Here is a tiny trained network, its code and every weight. The questions are about switching its units off for an input and a target symbol, where a switched-off unit gives its printed mean instead of its output.

import numpy as np


def w(rows, s, z=0):
    codes = np.array(rows[::2]) - 128.0
    scale = np.full(codes.shape[1], s)
    scale[-1] = z or s
    return codes * scale


def f(y):
    return y / 2 * (1 + np.tanh(0.7978845608 * (y + 0.044715 * y**3)))


def softmax(a):
    e = np.exp(a - a.max(-1, keepdims=True))
    return e / e.sum(-1, keepdims=True)


def log_softmax(a):
    a = a - a.max(-1, keepdims=True)
    return a - np.log(np.exp(a).sum(-1, keepdims=True))


def net(x, mask):
    ids = ['ΓΘΣΦΨαβδεζημξπω'.index(c) for c in x.split()]
    T = len(ids)
    res = E[ids] + P[:T]
    u = 0
    for l in range(2):
        q, k, v = (res @ M[l].T for M in (Q, K, V))
        z = softmax(np.where(np.tri(T) > 0, q @ k.T / 3**0.5, -1e9)) @ v
        res = res + np.where(mask[u], z, O[l][:, -1]) @ O[l][:, :-1]
        u += 1
        y = f(res @ A[l][:, :-1].T + A[l][:, -1])
        res = res + np.where(mask[u : u + 8], y, B[l][:, -1]) @ B[l][:, :-1]
        u += 8
    return log_softmax(res[-1] @ U[:, :-1].T + U[:, -1])


Q, K, V, O, A, B = {}, {}, {}, {}, {}, {}
E = w([
[180,146,209],'Γ',
[164,145,176],'Θ',
[134,108,151],'Σ',
[147,135,126],'Φ',
[127,147,97],'Ψ',
[151,121,121],'α',
[164,128,126],'β',
[176,136,149],'δ',
[174,111,124],'ε',
[137,112,151],'ζ',
[206,181,153],'η',
[228,109,166],'μ',
[61,14,145],'ξ',
[26,13,113],'π',
[11,214,95],'ω',
],0.011)
P = w([
[110,163,61],'0',
[123,75,172],'1',
[79,206,195],'2',
[132,49,98],'3',
[1,172,221],'4',
[186,54,122],'5',
[83,235,202],'6',
],0.016)
Q[0] = w([
[173,97,188],'0.h0',
[148,76,173],'0.h0',
[197,52,2],'0.h0',
],0.0077)
K[0] = w([
[66,72,136],'0.h0',
[65,254,161],'0.h0',
[95,71,213],'0.h0',
],0.0095)
V[0] = w([
[248,246,100],'0.h0',
[255,126,217],'0.h0',
[95,226,221],'0.h0',
],0.0072)
O[0] = w([
[192,233,85,232],'0.h0',
[213,121,254,100],'0.h0',
[127,228,193,253],'0.h0',
],0.008,0.0026)
A[0] = w([
[121,92,187,128],'0.n0',
[139,124,44,112],'0.n1',
[93,173,124,8],'0.n2',
[84,120,155,131],'0.n3',
[130,90,147,76],'0.n4',
[54,158,149,127],'0.n5',
[249,105,81,169],'0.n6',
[108,178,155,254],'0.n7',
],0.016,0.0077)
B[0] = w([
[131,44,14,167],'0.n0',
[13,67,124,142],'0.n1',
[218,1,198,144],'0.n2',
[211,174,125,151],'0.n3',
[207,132,90,130],'0.n4',
[191,215,145,188],'0.n5',
[71,126,245,179],'0.n6',
[81,204,103,253],'0.n7',
],0.0077,0.014)
Q[1] = w([
[139,61,143],'1.h0',
[255,154,166],'1.h0',
[71,122,162],'1.h0',
],0.014)
K[1] = w([
[181,115,168],'1.h0',
[11,107,198],'1.h0',
[254,159,220],'1.h0',
],0.0096)
V[1] = w([
[63,122,106],'1.h0',
[123,185,7],'1.h0',
[54,93,142],'1.h0',
],0.013)
O[1] = w([
[254,151,155,248],'1.h0',
[193,210,41,136],'1.h0',
[234,95,197,254],'1.h0',
],0.0094,0.0084)
A[1] = w([
[121,210,163,78],'1.n0',
[182,128,144,179],'1.n1',
[209,141,90,200],'1.n2',
[151,130,218,236],'1.n3',
[152,171,150,19],'1.n4',
[141,206,7,24],'1.n5',
[247,52,121,1],'1.n6',
[82,216,18,191],'1.n7',
],0.011,0.0091)
B[1] = w([
[107,48,208,215],'1.n0',
[54,170,73,204],'1.n1',
[68,156,61,239],'1.n2',
[153,191,86,254],'1.n3',
[117,22,61,183],'1.n4',
[94,37,105,202],'1.n5',
[231,25,254,177],'1.n6',
[53,108,194,192],'1.n7',
],0.0079,0.025)
U = w([
[146,232,225,94],'Γ',
[173,163,130,146],'Θ',
[82,138,85,174],'Σ',
[128,96,228,100],'Φ',
[151,109,104,146],'Ψ',
[149,245,78,191],'α',
[174,157,175,193],'β',
[128,49,79,8],'δ',
[152,45,126,94],'ε',
[111,248,140,103],'ζ',
[171,59,156,35],'η',
[174,107,161,130],'μ',
[165,114,95,161],'ξ',
[143,118,86,105],'π',
[180,140,128,128],'ω',
],0.012,0.011)

Each question gives the input, a string of symbols that net reads in full, and the target symbol t.
The units are the heads (3 rows each of Q, K, V and O) and the neurons (one row each of A and B). Each row of codes is followed by its name. A weight is (code - 128) times the scale printed after its matrix; where a second scale follows, it is the last column's (O, A, B and U).
mask holds one flag per unit, layer by layer, with each layer's heads first. A switched-off unit (its flag False) gives its mean, the last column of its rows in O or B, instead of its output. The means were averaged over made-up inputs and are rounded, as every weight is.
A unit's drop is (log p(t) with every unit on - log p(t) with that unit switched off) / (log p(t) with every unit on - log p(t) with every unit switched off).
The circuit of an input: a set's keep is (log p(t) with only the set's units on - log p(t) with every unit switched off) / (log p(t) with every unit on - log p(t) with every unit switched off). Starting from the 12 units with the biggest drops (on a tie, the unit counted first), units are removed one at a time, each time the one whose removal leaves the highest keep (on an exact tie, the one counted first), for as long as the keep stays at least 0.8.
units of the circuit, in order: the units of the circuit, biggest drop first
most important unit: the unit with the biggest drop
k most important neurons: the k neurons with the biggest drops, biggest first
k most important neurons of layer l: the k neurons of layer l with the biggest drops, biggest first
input π π π Θ δ η Θ, target η: 3 most important neurons => (1.n6 0.n1 1.n4)
input Ψ Θ η, target ε: most important neuron of layer 0 => (0.n1)
input Θ μ ε Θ, target Φ: 2 most important neurons => (0.n6 0.n7)
input Ψ Θ Θ δ ω, target ε: 2 most important neurons => (1.n6 0.n1)
input π Θ π μ Θ δ ω, target η: 4 most important neurons of layer 0 => (0.n1 0.n5 0.n6 0.n2)
input ε η μ ε ξ, target β: 4 most important neurons of layer 0 => (0.n5 0.n3 0.n1 0.n6)
input μ μ η, target Γ: 2 most important neurons => (0.n6 1.n2)
input ε Θ ε Θ ζ μ δ, target β: 2 most important neurons of layer 1 => (1.n6 1.n0)
input Γ μ ω β, target Σ: 2 most important neurons of layer 1 => (1.n6 1.n0)
input ω π Θ Θ Γ, target δ: units of the circuit, in order => (1.h0 0.n5 1.n5 0.h0)
input δ η Ψ β Θ δ Θ, target α: units of the circuit, in order => (0.n1 0.h0 0.n5 1.h0)
input Γ μ ε ζ, target Φ: units of the circuit, in order => (0.n6 1.h0 0.h0)
input μ π ε, target Γ: 3 most important neurons => (0.n1 0.n6 1.n2)
input Γ δ μ Γ η, target Φ: 3 most important neurons => (0.n7 1.n0 1.n7)
input Θ α Θ, target Σ: units of the circuit, in order => (1.h0 1.n5 0.n6)
input ε δ π, target β: 3 most important neurons => (1.n6 0.n6 0.n1)
input μ Θ Θ μ μ Γ, target Φ: units of the circuit, in order => (0.n6)
input Θ Φ ω, target Σ: 2 most important neurons of layer 1 => (1.n5 1.n4)
input δ Θ Θ Θ δ ε ζ, target α: units of the circuit, in order => (0.n1 0.n5 0.h0 1.h0)
input μ α Φ Ψ Φ, target Γ: 4 most important neurons => (0.n5 0.n6 0.n3 0.n1)
input η ε ε μ η Θ, target Φ: units of the circuit, in order => (0.n6)
input ε π μ μ Θ, target β: 4 most important neurons of layer 1 => (1.n6 1.n4 1.n0 1.n5)
input π Θ δ Θ μ ω Φ, target η: 4 most important neurons => (1.n6 0.n1 0.n5 1.n4)
input μ μ Θ Γ Φ, target Γ: 2 most important neurons of layer 0 => (0.n6 0.n5)
input π δ μ, target η: 3 most important neurons => (1.n6 0.n6 0.n1)
input Θ Θ Φ Φ η η, target Γ: units of the circuit, in order => (0.n6 1.n5)
input δ Θ ω, target α: most important unit => 0.n1
input Θ Θ Θ π Φ, target Σ: 2 most important neurons of layer 0 => (0.n5 0.n3)
